Below are the code and all the weights of a small trained network. Each question names an input and a class and asks about switching units off, where a switched-off unit gives its printed mean instead of its output.

import numpy as np


def w(rows, s, z=0):
    codes = np.array(rows[::2]) - 128.0
    scale = np.full(codes.shape[1], s)
    scale[-1] = z or s
    return codes * scale


def f(y):
    return np.maximum(y, 0)


def log_softmax(a):
    a = a - a.max(-1, keepdims=True)
    return a - np.log(np.exp(a).sum(-1, keepdims=True))


def net(x, mask):
    res = np.array(x, float).reshape(1, 6) / 4 @ E
    y = f(res @ A[0][:, :-1].T + A[0][:, -1])
    res = res + np.where(mask, y, B[0][:, -1]) @ B[0][:, :-1]
    return log_softmax(res[-1] @ U[:, :-1].T + U[:, -1])


A, B = {}, {}
E = w([
[109,122,58,97,251,129,183],'x0',
[127,128,127,129,128,127,129],'x1',
[119,130,118,137,122,113,127],'x2',
[231,136,152,149,151,41,189],'x3',
[151,186,44,38,51,155,171],'x4',
[129,125,125,124,128,124,117],'x5',
],0.013)
A[0] = w([
[183,120,124,137,130,96,143,139],'neuron 1',
[116,127,215,179,93,119,92,206],'neuron 2',
[208,130,140,130,135,72,158,142],'neuron 3',
[132,117,149,141,119,130,115,166],'neuron 4',
[96,118,122,153,237,121,123,135],'neuron 5',
[130,127,166,163,120,134,110,182],'neuron 6',
[136,126,118,122,89,118,128,100],'neuron 7',
[137,138,93,105,156,148,142,114],'neuron 8',
[107,136,123,113,117,120,118,136],'neuron 9',
[102,134,125,137,187,119,134,124],'neuron 10',
[127,145,69,97,129,139,173,66],'neuron 11',
[128,135,115,126,127,142,152,119],'neuron 12',
[169,149,122,86,4,145,140,127],'neuron 13',
[89,142,135,159,136,138,134,127],'neuron 14',
[139,155,130,174,149,125,131,84],'neuron 15',
[137,144,57,59,152,131,155,36],'neuron 16',
[59,125,128,118,123,171,113,255],'neuron 17',
[128,106,149,134,109,129,135,141],'neuron 18',
],0.023,0.0091)
B[0] = w([
[145,165,120,157,147,117,199,189],'neuron 1',
[166,81,80,216,83,76,82,252],'neuron 2',
[208,178,143,147,173,102,203,227],'neuron 3',
[121,119,112,143,101,108,126,166],'neuron 4',
[80,112,154,61,213,137,184,236],'neuron 5',
[144,103,101,158,107,93,118,191],'neuron 6',
[158,128,149,114,127,174,128,156],'neuron 7',
[112,94,123,146,107,96,121,176],'neuron 8',
[109,150,115,121,132,110,101,147],'neuron 9',
[126,102,143,136,189,178,164,186],'neuron 10',
[159,103,118,173,77,68,89,192],'neuron 11',
[111,140,128,166,126,121,116,148],'neuron 12',
[114,228,161,51,135,211,134,247],'neuron 13',
[136,75,104,138,131,157,151,152],'neuron 14',
[103,134,146,127,144,79,146,155],'neuron 15',
[166,77,97,203,91,60,92,208],'neuron 16',
[87,66,140,84,104,153,2,214],'neuron 17',
[132,133,122,129,119,96,116,156],'neuron 18',
],0.03,0.027)
U = w([
[122,61,64,144,76,83,47,254],'0',
[225,148,86,198,112,26,165,115],'1',
[45,48,160,24,207,162,121,173],'2',
[141,130,178,76,237,106,228,15],'3',
[96,171,140,11,85,212,74,119],'4',
[197,253,158,68,122,158,190,49],'5',
],0.0065,0.003)

Each question gives the input, the list of numbers given to net, and the class t.
The units are the neurons (one row each of A and B). Each row of codes is followed by its name. A weight is (code - 128) times the scale printed after its matrix; where a second scale follows, it is the last column's (A, B and U).
mask holds one flag per neuron, in row order. A switched-off neuron (its flag False) gives its mean, the last column of its row in B, instead of its output. The means were averaged over made-up inputs and are rounded, as every weight is.
A unit's drop is (log p(t) with every unit on - log p(t) with that unit switched off) / (log p(t) with every unit on - log p(t) with every unit switched off).
The circuit of an input: a set's keep is (log p(t) with only the set's units on - log p(t) with every unit switched off) / (log p(t) with every unit on - log p(t) with every unit switched off). Starting from the 12 units with the biggest drops (on a tie, the unit counted first), units are removed one at a time, each time the one whose removal leaves the highest keep (on an exact tie, the one counted first), for as long as the keep stays at least 0.8.
units of the circuit, in order: the units of the circuit, biggest drop first
most important unit: the unit with the biggest drop
top k neurons: the k neurons with the biggest drops, biggest first
drop when u is switched off: that unit's drop, to one decimal
input [-4,-1,6,-5,8,3], class 4: units of the circuit, in order -> (neuron 13)
input [0,-1,4,1,7,5], class 5: top 3 neurons -> (neuron 13; neuron 2; neuron 17)
input [-1,-2,-3,-4,1,-8], class 4: top 2 neurons -> (neuron 2; neuron 16)
input [-1,5,-5,-5,0,-3], class 0: top 2 neurons -> (neuron 13; neuron 5)
input [7,-8,-4,-6,1,0], class 0: top 2 neurons -> (neuron 16; neuron 13)
input [1,-6,7,-6,-2,4], class 2: top 2 neurons -> (neuron 16; neuron 2)
input [-1,4,6,-4,1,7], class 4: top 3 neurons -> (neuron 2; neuron 16; neuron 5)
input [1,4,-4,-8,-2,-7], class 2: top 2 neurons -> (neuron 16; neuron 2)
input [1,-2,4,-8,4,-7], class 0: top 3 neurons -> (neuron 16; neuron 5; neuron 11)
input [-7,-7,-8,-2,1,3], class 4: top 2 neurons -> (neuron 13; neuron 16)
input [1,3,6,-8,8,-4], class 0: top 2 neurons -> (neuron 16; neuron 11)
input [-1,2,-2,5,1,-8], class 5: top 3 neurons -> (neuron 2; neuron 16; neuron 5)
input [-5,-8,6,7,6,-1], class 5: drop when neuron 15 is switched off -> 0.0
input [-4,2,7,0,-2,4], class 0: most important unit -> neuron 3
input [8,1,8,-3,-1,1], class 2: drop when neuron 5 is switched off -> 0.8
input [-8,-6,5,-4,-2,3], class 0: drop when neuron 2 is switched off -> 0.8
